Below are the code and all the weights of a small trained network. Each question names an input and a class and asks about switching units off, where a switched-off unit gives its printed mean instead of its output.

import numpy as np


def w(rows, s, z=0):
    codes = np.array(rows[::2]) - 128.0
    scale = np.full(codes.shape[1], s)
    scale[-1] = z or s
    return codes * scale


def norm(h):
    return h / np.sqrt((h * h).mean(-1, keepdims=True) + 1e-5)


def f(y):
    return np.maximum(y, 0)


def log_softmax(a):
    a = a - a.max(-1, keepdims=True)
    return a - np.log(np.exp(a).sum(-1, keepdims=True))


def net(x, mask):
    res = np.array(x, float).reshape(1, 8) / 4 @ E
    u = 0
    for l in range(3):
        y = f(norm(res) @ A[l][:, :-1].T + A[l][:, -1])
        res = res + np.where(mask[u : u + 5], y, B[l][:, -1]) @ B[l][:, :-1]
        u += 5
    return log_softmax(norm(res)[-1] @ U[:, :-1].T + U[:, -1])


A, B = {}, {}
E = w([
[93,182,49,254],'x0',
[109,140,131,117],'x1',
[163,103,120,154],'x2',
[132,136,118,124],'x3',
[118,140,124,120],'x4',
[79,27,28,105],'x5',
[150,116,121,136],'x6',
[141,120,124,133],'x7',
],0.0079)
A[0] = w([
[147,103,158,93,15],'L0N1',
[69,114,25,95,98],'L0N2',
[142,155,174,78,2],'L0N3',
[213,86,61,164,149],'L0N4',
[177,247,147,127,97],'L0N5',
],0.011,0.0025)
B[0] = w([
[182,170,1,141,173],'L0N1',
[148,46,223,249,234],'L0N2',
[150,130,78,206,190],'L0N3',
[46,150,203,126,201],'L0N4',
[71,27,213,197,254],'L0N5',
],0.007,0.0056)
A[1] = w([
[138,93,190,182,63],'L1N1',
[105,101,103,115,67],'L1N2',
[139,177,167,115,122],'L1N3',
[133,107,149,3,184],'L1N4',
[68,64,92,81,4],'L1N5',
],0.015,0.0018)
B[1] = w([
[54,130,144,61,254],'L1N1',
[90,132,144,245,140],'L1N2',
[157,81,142,195,150],'L1N3',
[187,197,94,129,184],'L1N4',
[100,54,143,139,157],'L1N5',
],0.012,0.011)
A[2] = w([
[198,167,51,193,169],'L2N1',
[20,132,132,103,160],'L2N2',
[32,202,141,52,253],'L2N3',
[232,71,104,8,208],'L2N4',
[9,115,55,255,77],'L2N5',
],0.0087,0.0021)
B[2] = w([
[83,132,221,1,167],'L2N1',
[212,102,93,27,251],'L2N2',
[160,95,46,127,224],'L2N3',
[182,253,69,156,181],'L2N4',
[222,206,131,80,255],'L2N5',
],0.0088,0.0078)
U = w([
[115,92,96,45,250],'0',
[209,182,34,179,73],'1',
[87,84,105,38,27],'2',
[6,1,213,243,106],'3',
],0.0083,0.0014)

Each question gives the input, the list of numbers given to net, and the class t.
The units are the neurons (one row each of A and B). Each row of codes is followed by its name. A weight is (code - 128) times the scale printed after its matrix; where a second scale follows, it is the last column's (A, B and U).
mask holds one flag per neuron, layer by layer. A switched-off neuron (its flag False) gives its mean, the last column of its row in B, instead of its output. The means were averaged over made-up inputs and are rounded, as every weight is.
A unit's drop is (log p(t) with every unit on - log p(t) with that unit switched off) / (log p(t) with every unit on - log p(t) with every unit switched off).
The circuit of an input: a set's keep is (log p(t) with only the set's units on - log p(t) with every unit switched off) / (log p(t) with every unit on - log p(t) with every unit switched off). Starting from the 12 units with the biggest drops (on a tie, the unit counted first), units are removed one at a time, each time the one whose removal leaves the highest keep (on an exact tie, the one counted first), for as long as the keep stays at least 0.8.
units of the circuit, in order: the units of the circuit, biggest drop first
unit that matters most: the unit with the biggest drop
k most important neurons: the k neurons with the biggest drops, biggest first
k most important neurons of layer l: the k neurons of layer l with the biggest drops, biggest first
drop when u is switched off: that unit's drop, to one decimal
input [-8,-8,5,0,-4,6,6,5], class 1: 2 most important neurons : (L1N4 L2N4)
input [4,-5,2,-3,-8,6,-2,-5], class 3: unit that matters most : L1N4
input [-7,-4,3,1,-1,6,-2,5], class 1: 2 most important neurons of layer 1 : (L1N4 L1N1)
input [-4,3,-5,-1,-4,-6,7,-1], class 3: units of the circuit, in order : (L1N3 L2N5)
input [-8,7,-2,-6,8,8,1,5], class 1: units of the circuit, in order : (L1N4 L1N1 L2N4)
input [-5,6,4,5,-6,7,1,6], class 3: units of the circuit, in order : (L1N5 L1N2)
input [-7,1,-4,6,7,-6,3,6], class 1: 2 most important neurons : (L0N2 L1N4)
input [3,0,3,7,4,-4,-2,7], class 0: units of the circuit, in order : (L0N2 L0N5 L1N1)
input [6,6,6,4,0,-3,-6,-7], class 0: 2 most important neurons : (L0N5 L1N4)
input [-1,1,5,-3,-2,-8,7,-4], class 3: 2 most important neurons : (L2N5 L1N3)
input [2,3,1,-4,-4,5,6,-1], class 3: 2 most important neurons : (L1N4 L2N4)
input [3,5,7,6,0,-3,-5,7], class 0: 2 most important neurons : (L0N2 L2N2)
input [-7,-4,-4,7,3,6,-7,6], class 1: 2 most important neurons of layer 2 : (L2N4 L2N2)
input [3,5,3,-8,5,0,8,-2], class 2: units of the circuit, in order : (L1N4)
input [4,-3,4,-8,7,-5,-3,-6], class 2: 2 most important neurons of layer 1 : (L1N1 L1N4)
input [4,-5,-4,6,-8,0,-7,6], class 0: 2 most important neurons of layer 0 : (L0N1 L0N3)
input [-1,5,3,-2,3,4,7,0], class 3: 2 most important neurons of layer 1 : (L1N4 L1N5)
input [5,-4,0,-1,-3,-8,0,-2], class 3: drop when L0N5 is switched off : 0.2
input [5,-2,2,-3,1,-5,7,-7], class 0: drop when L0N5 is switched off : 0.6
input [6,4,-3,-7,2,-2,7,0], class 2: drop when L1N3 is switched off : 0.1
input [-8,0,-7,-2,6,2,3,-6], class 1: most important neuron : (L2N4)
input [6,4,7,-8,7,-4,7,-5], class 2: 2 most important neurons of layer 2 : (L2N4 L2N2)
input [-7,8,-6,3,-3,-6,4,2], class 1: 2 most important neurons : (L0N2 L1N4)
input [-2,-8,-5,0,-7,7,-8,-3], class 3: drop when L1N5 is switched off : 0.2
input [-8,5,1,-3,4,-5,2,-5], class 1: 2 most important neurons of layer 2 : (L2N4 L2N2)
